-.09 -.09 .81 .41 -.34 -.69 = z123
.34 .20 .84 .45 -.33 -.75 = z716
-.72 .16 .03 .71 -.35 .11 = z542
.31 -.09 .81 .41 -.34 -.09 = z70
-.01 -.01 .80 .41 -.33 -.86 = z539
tail: .16 .03 .71 -.35 => .11
again z123:  => -.09
then: .80 .41 -.33 => -.86

.30 .00 -.34 -.74 .39 .16 -.05 .29 .05 -.19 .20 .17 .13 .13 -.03 -.02 -.18 .13 -.06  z648
-.22 .15 .06 .16 .07 .24 .43 .16 .33 .09 -.32 .12 .23 -.06 -.05 -.09 .31 .14 .17  z434
.10 .03 -.07 -.01 .18 -.46 .14 .00 .61 .21 -.26 .41 -.33 .22 -.07 .08 .23 -.25 -.01  z782
.03 .14 -.41 -.23 .08 .24 .43 .28 -.02 .38 .40 .09 -.12 -.20 .01 -.25 -.47 -.41 -.29  z57
tail: .08 .24 .43 => .28 -.02 .38 .40 .09 -.12 -.20 .01 -.25 -.47 -.41 -.29
then: .16 .33 .09 -.32 .12 => .23

-.15 .78 .08 -.18 -.77 .19 .43 .21 -.89 -.52 -.33 -.69 -.56 .22 .00 -> z85
-.14 .65 .09 -.21 -.84 .19 .43 .13 -.89 -.52 -.33 -.57 -.44 .34 .00 -> z361
-.14 .58 .07 -.14 -.84 .26 .43 .21 -.89 -.52 -.26 -.57 -.18 .41 .00 -> z170
-.14 .62 .07 -.17 -.84 .19 .43 .21 -.89 -.52 -.33 -.59 -.37 .38 .00 -> z132
-.27 .65 .09 -.21 -.84 .19 .43 .13 -.89 -.52 -.33 -.57 -.44 .34 .00 -> z340
-.11 .65 .07 -.11 -.84 .19 .21 -.11 -.89 -.52 -.33 -.11 -.45 .38 .00 -> z636
-.20 .65 .06 .06 -.84 .01 .58 .25 -.61 -.57 -.26 -.37 -.37 .70 .00 -> z941
tail: .07 -.14 -.84 => .26 .43 .21 -.89 -.52 -.26 -.57 -.18 .41 .00
again z636:  => -.11
q: -.15 .78 .08 -.18 -.77 .19 .43 .21 -.89 -.52 -.33 -.69 -.56 .22 .00 => z85

.47 -.34 .23 .15 .45 .37 .05 -.21 .03 .34 -.45 .87 : z588
.13 -.29 .14 .02 -.20 .37 .05 -.17 .03 .35 -.16 .33 : z679
.13 -.29 .14 .02 -.20 .37 .05 -.17 .25 .02 -.16 .33 : z869
.26 .60 .03 -.20 .10 .37 .05 -.17 -.08 .27 .05 .19 : z553
.06 .39 .00 -.16 .11 .37 .05 -.19 .04 .09 .01 .08 : z845
-.05 .26 -.03 -.12 .12 .37 .05 -.17 .11 .00 -.02 .00 : z178
.16 -.05 .11 -.26 -.10 .37 .05 -.08 .07 .08 -.15 .57 : z426
.05 .00 .14 -.07 .13 .37 .05 -.14 .13 .02 .01 -.20 : z936
tail: -.10 .37 .05 -.08 => .07 .08 -.15 .57
tail: .05 -.17 .25 .02 => -.16 .33
then: .11 -.26 -.10 .37 .05 -.08 .07 => .08
then: .03 .34 -.45 => .87
tail: .03 .34 => -.45 .87

-.07 -.37 .02 .35 .26 -.13 -.03 -.07 -.09 .20 .13 -.06 .31 -.15 .18  z418
-.21 .17 .46 .12 .24 -.30 .35 .28 .00 .31 -.31 -.10 -.07 -.08 .08  z493
.38 -.37 .20 .35 .26 -.13 .20 -.07 -.09 .20 .16 .15 .12 .25 -.80  z914
.26 .43 .10 -.30 -.27 .06 .43 .00 .12 .30 -.04 .48 -.28 .65 -.36  z193
.38 -.37 .02 .35 .26 -.13 -.03 -.07 -.09 .20 .13 -.06 .31 .12 -.21  z403
then: .17 .46 .12 .24 -.30 .35 => .28
tail: .17 .46 .12 => .24 -.30 .35 .28 .00 .31 -.31 -.10 -.07 -.08 .08
then: .24 -.30 => .35
again z418:  => -.07
again z914:  => .20

